Here is a tiny trained network, its code and every weight. The questions are about switching its units off for an input and a class, where a switched-off unit gives its printed mean instead of its output.

import numpy as np


def w(rows, s, z=0):
    codes = np.array(rows[::2]) - 128.0
    scale = np.full(codes.shape[1], s)
    scale[-1] = z or s
    return codes * scale


def f(y):
    return y / 2 * (1 + np.tanh(0.7978845608 * (y + 0.044715 * y**3)))


def log_softmax(a):
    a = a - a.max(-1, keepdims=True)
    return a - np.log(np.exp(a).sum(-1, keepdims=True))


def net(x, mask):
    res = np.array(x, float).reshape(1, 8) / 4 @ E
    y = f(res @ A[0][:, :-1].T + A[0][:, -1])
    res = res + np.where(mask, y, B[0][:, -1]) @ B[0][:, :-1]
    return log_softmax(res[-1] @ U[:, :-1].T + U[:, -1])


A, B = {}, {}
E = w([
[127,136,119,122,121,127,125],'x0',
[127,139,117,121,123,132,123],'x1',
[129,131,126,124,129,132,123],'x2',
[124,124,132,133,126,123,137],'x3',
[49,93,202,119,94,70,36],'x4',
[92,20,7,177,121,184,98],'x5',
[139,120,137,130,140,132,119],'x6',
[104,144,79,94,208,11,135],'x7',
],0.014)
A[0] = w([
[56,103,145,127,35,138,44,103],'n1',
[220,167,127,121,164,184,215,254],'n2',
[138,211,117,76,215,40,189,168],'n3',
[147,75,111,179,61,199,99,114],'n4',
[150,102,60,114,149,219,146,190],'n5',
[58,96,174,127,74,64,3,188],'n6',
[184,165,230,128,68,184,134,238],'n7',
[92,44,19,136,226,66,108,18],'n8',
],0.011,0.005)
B[0] = w([
[152,45,165,129,102,147,120,188],'n1',
[163,104,14,105,124,154,129,240],'n2',
[154,56,154,33,182,160,111,252],'n3',
[96,94,204,124,164,245,164,195],'n4',
[59,152,104,172,144,172,159,203],'n5',
[110,104,215,110,176,99,47,231],'n6',
[104,166,34,178,32,49,109,218],'n7',
[145,173,39,138,42,77,103,216],'n8',
],0.012,0.021)
U = w([
[153,150,61,148,48,111,167,253],'0',
[160,10,144,99,130,186,127,129],'1',
[90,127,134,178,34,57,49,141],'2',
[114,164,205,87,203,71,127,22],'3',
[106,150,136,186,165,194,230,46],'4',
],0.013,0.0038)

Each question gives the input, the list of numbers given to net, and the class t.
The units are the neurons (one row each of A and B). Each row of codes is followed by its name. A weight is (code - 128) times the scale printed after its matrix; where a second scale follows, it is the last column's (A, B and U).
mask holds one flag per neuron, in row order. A switched-off neuron (its flag False) gives its mean, the last column of its row in B, instead of its output. The means were averaged over made-up inputs and are rounded, as every weight is.
A unit's drop is (log p(t) with every unit on - log p(t) with that unit switched off) / (log p(t) with every unit on - log p(t) with every unit switched off).
The circuit of an input: a set's keep is (log p(t) with only the set's units on - log p(t) with every unit switched off) / (log p(t) with every unit on - log p(t) with every unit switched off). Starting from all 8 units, units are removed one at a time, each time the one whose removal leaves the highest keep (on an exact tie, the one counted first), for as long as the keep stays at least 0.8.
units of the circuit, in order: the units of the circuit, biggest drop first
most important unit: the unit with the biggest drop
top k neurons: the k neurons with the biggest drops, biggest first
drop of u: that unit's drop, to one decimal
input [7,-1,7,-4,-1,3,-5,2], class 0: most important unit => n6
input [3,-3,8,-6,4,7,-2,1], class 2: top 2 neurons => (n8 n3)
input [3,8,0,-5,-5,8,3,0], class 4: top 2 neurons => (n4 n5)
input [-4,0,5,-1,1,-3,-1,3], class 3: top 3 neurons => (n2 n1 n4)
input [4,7,8,7,2,0,-8,3], class 3: units of the circuit, in order => (n7 n2 n4)
input [0,-5,-7,0,2,0,-2,4], class 3: units of the circuit, in order => (n7 n2 n1)
input [-5,-7,0,5,-1,7,7,3], class 0: top 2 neurons => (n8 n6)
input [-6,0,7,6,-7,-8,5,0], class 0: top 3 neurons => (n7 n6 n4)
input [6,3,1,7,0,1,6,7], class 0: top 4 neurons => (n8 n6 n4 n1)
input [0,6,-7,-8,0,-4,8,8], class 1: top 2 neurons => (n3 n6)
input [5,8,0,-5,0,3,5,8], class 0: top 2 neurons => (n8 n6)
input [-2,8,-6,-2,-1,-7,-5,2], class 1: top 2 neurons => (n3 n8)
input [-6,8,-4,6,2,0,-2,-3], class 2: top 3 neurons => (n3 n2 n7)
input [-1,-8,5,-7,1,3,-7,8], class 2: units of the circuit, in order => (n2)
input [-7,6,-6,1,4,-1,6,8], class 3: top 2 neurons => (n3 n7)
input [3,5,3,3,2,-1,4,-6], class 2: top 2 neurons => (n7 n3)
input [-8,5,-1,-6,-3,-6,6,5], class 1: drop of n3 => 0.3
input [5,-1,7,-3,2,-3,-6,-8], class 2: drop of n7 => 2.2
input [8,4,6,2,4,2,8,1], class 2: drop of n2 => 0.4
input [-3,-5,3,-2,3,-5,4,1], class 3: drop of n2 => 0.1
input [-6,0,-1,8,7,-5,-5,1], class 3: units of the circuit, in order => (n6)
